Below are the code and all the weights of a small trained network. Each question names an input and a target symbol and asks about switching units off, where a switched-off unit gives its printed mean instead of its output.

import numpy as np


def w(rows, s, z=0):
    codes = np.array(rows[::2]) - 128.0
    scale = np.full(codes.shape[1], s)
    scale[-1] = z or s
    return codes * scale


def f(y):
    return np.maximum(y, 0)


def softmax(a):
    e = np.exp(a - a.max(-1, keepdims=True))
    return e / e.sum(-1, keepdims=True)


def log_softmax(a):
    a = a - a.max(-1, keepdims=True)
    return a - np.log(np.exp(a).sum(-1, keepdims=True))


def net(x, mask):
    ids = ['αγθλμξπστφψω'.index(c) for c in x.split()]
    T = len(ids)
    res = E[ids] + P[:T]
    u = 0
    for l in range(3):
        r = res
        for j in range(3):
            rows = slice(2 * j, 2 * j + 2)
            q, k, v = (r @ M[l][rows].T for M in (Q, K, V))
            z = softmax(np.where(np.tri(T) > 0, q @ k.T / 2**0.5, -1e9)) @ v
            o = O[l][rows]
            res = res + np.where(mask[u + j], z, o[:, -1]) @ o[:, :-1]
        u += 3
        y = f(res @ A[l][:, :-1].T + A[l][:, -1])
        res = res + np.where(mask[u : u + 4], y, B[l][:, -1]) @ B[l][:, :-1]
        u += 4
    return log_softmax(res[-1] @ U[:, :-1].T + U[:, -1])


Q, K, V, O, A, B = {}, {}, {}, {}, {}, {}
E = w([
[134,166,99,85,123,107,79,146,43,216],'α',
[149,89,89,172,129,154,169,99,61,153],'γ',
[131,119,108,160,60,169,180,173,188,233],'θ',
[129,43,94,142,151,150,132,156,88,121],'λ',
[138,82,86,106,142,207,81,146,141,105],'μ',
[81,53,75,87,67,107,155,128,195,119],'ξ',
[93,104,187,89,208,76,135,71,162,123],'π',
[96,171,99,153,3,106,110,101,157,128],'σ',
[164,81,138,119,188,218,122,118,26,180],'τ',
[187,158,69,118,130,40,147,98,158,45],'φ',
[199,149,128,120,232,101,111,185,112,97],'ψ',
[138,159,215,153,96,89,82,144,112,144],'ω',
],0.017)
P = w([
[196,113,183,102,24,115,152,155,80,166],'0',
[49,149,51,131,208,153,160,146,122,162],'1',
[133,145,100,177,156,170,117,113,130,119],'2',
[128,139,107,155,126,178,124,129,113,79],'3',
[132,147,136,9,94,76,135,128,169,254],'4',
[130,157,114,84,128,130,120,144,159,168],'5',
],0.0098)
Q[0] = w([
[96,129,104,114,152,131,124,94,122,197],'L0H0',
[100,115,157,81,155,125,128,120,172,118],'L0H0',
[166,132,157,34,165,90,178,67,151,103],'L0H1',
[158,114,120,101,210,104,66,160,85,171],'L0H1',
[115,122,165,254,125,180,100,120,78,58],'L0H2',
[136,106,140,129,122,180,84,203,123,154],'L0H2',
],0.0097)
K[0] = w([
[91,165,85,163,176,160,128,78,152,98],'L0H0',
[101,71,161,60,188,141,111,105,148,113],'L0H0',
[65,97,108,35,204,85,181,101,160,79],'L0H1',
[149,198,148,88,220,121,119,104,37,162],'L0H1',
[254,96,205,89,57,147,125,150,88,129],'L0H2',
[221,174,141,238,154,194,111,121,87,177],'L0H2',
],0.0085)
V[0] = w([
[233,154,150,190,116,116,147,144,87,129],'L0H0',
[143,152,191,94,122,171,87,91,182,184],'L0H0',
[32,123,142,118,70,202,120,137,94,133],'L0H1',
[132,196,169,132,213,138,112,74,44,204],'L0H1',
[122,98,140,89,140,121,3,195,182,86],'L0H2',
[93,50,156,137,178,153,217,152,197,116],'L0H2',
],0.0054)
O[0] = w([
[151,146,115,124,161,125,78,186,147,110,59],'L0H0',
[132,138,159,78,147,122,105,81,159,103,140],'L0H0',
[99,150,152,172,80,150,130,132,168,116,139],'L0H1',
[140,194,142,104,138,163,153,119,107,113,253],'L0H1',
[114,99,133,119,174,180,10,165,90,172,85],'L0H2',
[158,111,130,152,144,121,121,99,171,141,134],'L0H2',
],0.011,0.0032)
A[0] = w([
[159,81,234,170,96,254,173,129,129,228,134],'L0N0',
[155,98,240,137,219,40,74,50,203,118,190],'L0N1',
[38,95,127,85,161,86,173,145,104,171,253],'L0N2',
[103,175,212,236,157,58,84,141,80,126,45],'L0N3',
],0.0055,0.0027)
B[0] = w([
[254,99,140,142,211,110,78,217,166,157,177],'L0N0',
[127,76,141,192,160,106,135,97,77,51,255],'L0N1',
[139,25,125,49,126,164,153,6,180,135,242],'L0N2',
[69,53,4,68,189,244,94,218,180,41,137],'L0N3',
],0.0062,0.0058)
Q[1] = w([
[77,130,117,192,154,184,125,149,100,88],'L1H0',
[106,107,75,181,82,110,96,154,178,111],'L1H0',
[106,118,204,82,174,125,136,134,150,184],'L1H1',
[181,157,135,43,118,76,159,128,155,196],'L1H1',
[148,99,111,161,109,99,141,77,255,80],'L1H2',
[114,127,134,83,75,93,129,144,142,247],'L1H2',
],0.0089)
K[1] = w([
[254,88,208,105,110,134,85,164,99,126],'L1H0',
[146,76,121,137,34,106,146,149,154,139],'L1H0',
[67,87,148,78,209,203,191,146,130,149],'L1H1',
[58,179,61,156,179,199,208,124,172,118],'L1H1',
[126,97,123,174,108,33,194,107,234,61],'L1H2',
[47,147,15,48,141,160,160,122,191,194],'L1H2',
],0.0071)
V[1] = w([
[146,135,253,63,153,163,38,142,101,124],'L1H0',
[122,88,79,154,123,128,160,93,57,163],'L1H0',
[122,128,120,198,109,113,125,92,83,92],'L1H1',
[139,201,150,116,130,95,117,143,120,88],'L1H1',
[177,127,157,139,118,47,160,133,122,81],'L1H2',
[115,61,159,162,116,163,181,129,120,85],'L1H2',
],0.0074)
O[1] = w([
[207,101,146,181,64,176,169,134,92,104,102],'L1H0',
[80,159,121,39,148,153,203,255,162,175,252],'L1H0',
[125,149,84,50,111,76,45,209,135,79,118],'L1H1',
[146,65,96,61,101,74,160,142,87,92,32],'L1H1',
[160,128,23,106,183,54,184,123,156,47,163],'L1H2',
[137,147,169,185,156,73,89,123,244,95,168],'L1H2',
],0.0069,0.0043)
A[1] = w([
[119,224,128,123,167,127,138,186,48,158,250],'L1N0',
[120,254,54,144,52,138,54,143,169,219,110],'L1N1',
[245,149,123,156,227,208,140,216,214,150,100],'L1N2',
[113,148,105,152,85,90,149,160,134,213,159],'L1N3',
],0.0059,0.0022)
B[1] = w([
[121,107,105,133,216,208,169,169,206,53,253],'L1N0',
[130,107,144,145,36,128,217,78,65,114,232],'L1N1',
[61,130,171,171,189,1,123,210,47,117,242],'L1N2',
[78,80,137,80,112,120,140,143,166,190,198],'L1N3',
],0.0082,0.0061)
Q[2] = w([
[109,142,181,3,88,89,128,125,104,206],'L2H0',
[101,147,80,138,60,138,162,99,163,96],'L2H0',
[59,115,132,70,145,135,125,109,178,101],'L2H1',
[156,194,178,72,155,108,142,73,104,173],'L2H1',
[154,160,115,127,95,135,107,45,73,126],'L2H2',
[160,118,74,182,160,148,76,141,128,102],'L2H2',
],0.0067)
K[2] = w([
[2,128,86,101,184,204,138,120,165,181],'L2H0',
[167,172,68,104,32,140,117,109,153,172],'L2H0',
[57,137,74,143,124,118,98,88,144,133],'L2H1',
[79,193,167,137,222,216,175,50,113,157],'L2H1',
[138,156,194,128,147,178,149,147,64,178],'L2H2',
[249,62,123,181,88,46,101,201,97,98],'L2H2',
],0.0062)
V[2] = w([
[60,146,128,162,122,109,136,213,105,144],'L2H0',
[136,158,151,136,177,87,194,34,111,206],'L2H0',
[177,131,87,113,86,93,197,50,178,185],'L2H1',
[207,84,140,66,2,81,107,156,152,95],'L2H1',
[156,157,78,170,174,42,117,116,37,138],'L2H2',
[67,138,241,145,46,155,102,54,98,129],'L2H2',
],0.0048)
O[2] = w([
[60,176,96,159,50,81,114,40,154,149,197],'L2H0',
[142,201,172,138,210,108,155,139,106,27,212],'L2H0',
[36,160,153,106,174,225,104,94,192,73,188],'L2H1',
[67,96,168,99,119,153,87,114,230,119,1],'L2H1',
[134,41,186,69,129,3,132,113,92,194,36],'L2H2',
[182,90,117,239,129,118,79,182,228,63,13],'L2H2',
],0.0058,0.0039)
A[2] = w([
[157,118,165,102,120,100,201,70,165,46,46],'L2N0',
[205,77,107,122,153,144,162,158,97,143,255],'L2N1',
[104,209,48,67,151,84,175,116,165,125,136],'L2N2',
[97,107,254,177,132,128,111,142,116,184,84],'L2N3',
],0.0067,0.003)
B[2] = w([
[63,135,10,188,88,149,177,72,79,189,227],'L2N0',
[177,165,198,161,98,157,85,132,164,84,228],'L2N1',
[244,148,138,142,118,127,78,137,211,131,254],'L2N2',
[102,120,2,191,170,215,118,145,100,166,171],'L2N3',
],0.0069,0.01)
U = w([
[106,117,147,156,163,112,178,26,109,84,182],'α',
[182,152,43,101,96,71,153,174,169,94,127],'γ',
[189,88,206,131,90,144,110,92,162,102,175],'θ',
[137,156,126,84,78,205,190,144,112,78,155],'λ',
[67,82,172,37,142,115,156,128,113,122,106],'μ',
[139,133,188,111,207,105,133,198,109,63,161],'ξ',
[99,68,119,102,136,153,107,152,206,96,150],'π',
[146,110,57,153,138,170,60,112,101,171,92],'σ',
[98,177,150,161,2,73,194,114,121,89,173],'τ',
[36,108,84,129,118,70,193,191,101,160,90],'φ',
[55,173,105,158,164,148,95,143,102,98,2],'ψ',
[139,96,148,103,93,124,128,93,90,147,89],'ω',
],0.0072,0.0045)

Each question gives the input, a string of symbols that net reads in full, and the target symbol t.
The units are the heads (2 rows each of Q, K, V and O) and the neurons (one row each of A and B). Each row of codes is followed by its name. A weight is (code - 128) times the scale printed after its matrix; where a second scale follows, it is the last column's (O, A, B and U).
mask holds one flag per unit, layer by layer, with each layer's heads first. A switched-off unit (its flag False) gives its mean, the last column of its rows in O or B, instead of its output. The means were averaged over made-up inputs and are rounded, as every weight is.
A unit's drop is (log p(t) with every unit on - log p(t) with that unit switched off) / (log p(t) with every unit on - log p(t) with every unit switched off).
k most important neurons: the k neurons with the biggest drops, biggest first
top k neurons in layer l: the k neurons of layer l with the biggest drops, biggest first
which heads matter: for each layer, one digit per head in row order, 1 if its drop is at least 0.15 and else 0, layers parted by /
input λ μ γ, target φ: which heads matter : 000 / 000 / 000
input ψ ξ φ θ ψ, target ξ: which heads matter : 010 / 010 / 000
input τ μ θ π λ, target σ: which heads matter : 001 / 001 / 000
input π λ λ, target ξ: top neuron in layer 0 : (L0N1)
input μ π π γ, target σ: which heads matter : 001 / 100 / 000
input ψ π π γ, target ω: which heads matter : 100 / 100 / 001
input π ξ σ τ, target ξ: 2 most important neurons : (L2N0; L2N1)
input τ λ μ π ω, target φ: top 3 neurons in layer 2 : (L2N3; L2N2; L2N1)
input τ ξ γ, target τ: 4 most important neurons : (L1N2; L0N0; L2N1; L0N2)
input ω π μ φ, target γ: which heads matter : 000 / 001 / 000
input γ ξ π μ, target γ: 2 most important neurons : (L2N2; L0N2)
input α π μ ξ γ, target ξ: top 2 neurons in layer 0 : (L0N0; L0N2)
input μ π μ ξ λ μ, target σ: 3 most important neurons : (L2N3; L0N0; L0N2)
input π τ τ π γ, target τ: 3 most important neurons : (L1N2; L2N1; L1N0)
input ψ φ ψ π μ, target μ: which heads matter : 010 / 100 / 001
input θ π μ, target α: 2 most important neurons : (L0N0; L1N2)
input ω ξ α, target λ: top neuron in layer 0 : (L0N1)
input α φ α λ γ, target μ: which heads matter : 110 / 100 / 001
input π σ σ ω, target ξ: 3 most important neurons : (L0N1; L0N3; L2N0)
input μ α ψ α π, target α: top 2 neurons in layer 0 : (L0N1; L0N2)
input π α π π φ μ, target ξ: which heads matter : 000 / 000 / 100
input μ γ π α λ, target γ: 2 most important neurons : (L2N2; L1N1)
input α α π ψ γ, target λ: top neuron in layer 0 : (L0N1)
input π φ π ψ ω, target μ: 2 most important neurons : (L0N1; L1N0)
input τ μ λ, target τ: 2 most important neurons : (L1N2; L0N0)
input α π μ λ, target λ: which heads matter : 001 / 001 / 000
input π φ π μ, target ξ: which heads matter : 000 / 000 / 000
input μ π π π γ, target ξ: which heads matter : 000 / 000 / 100
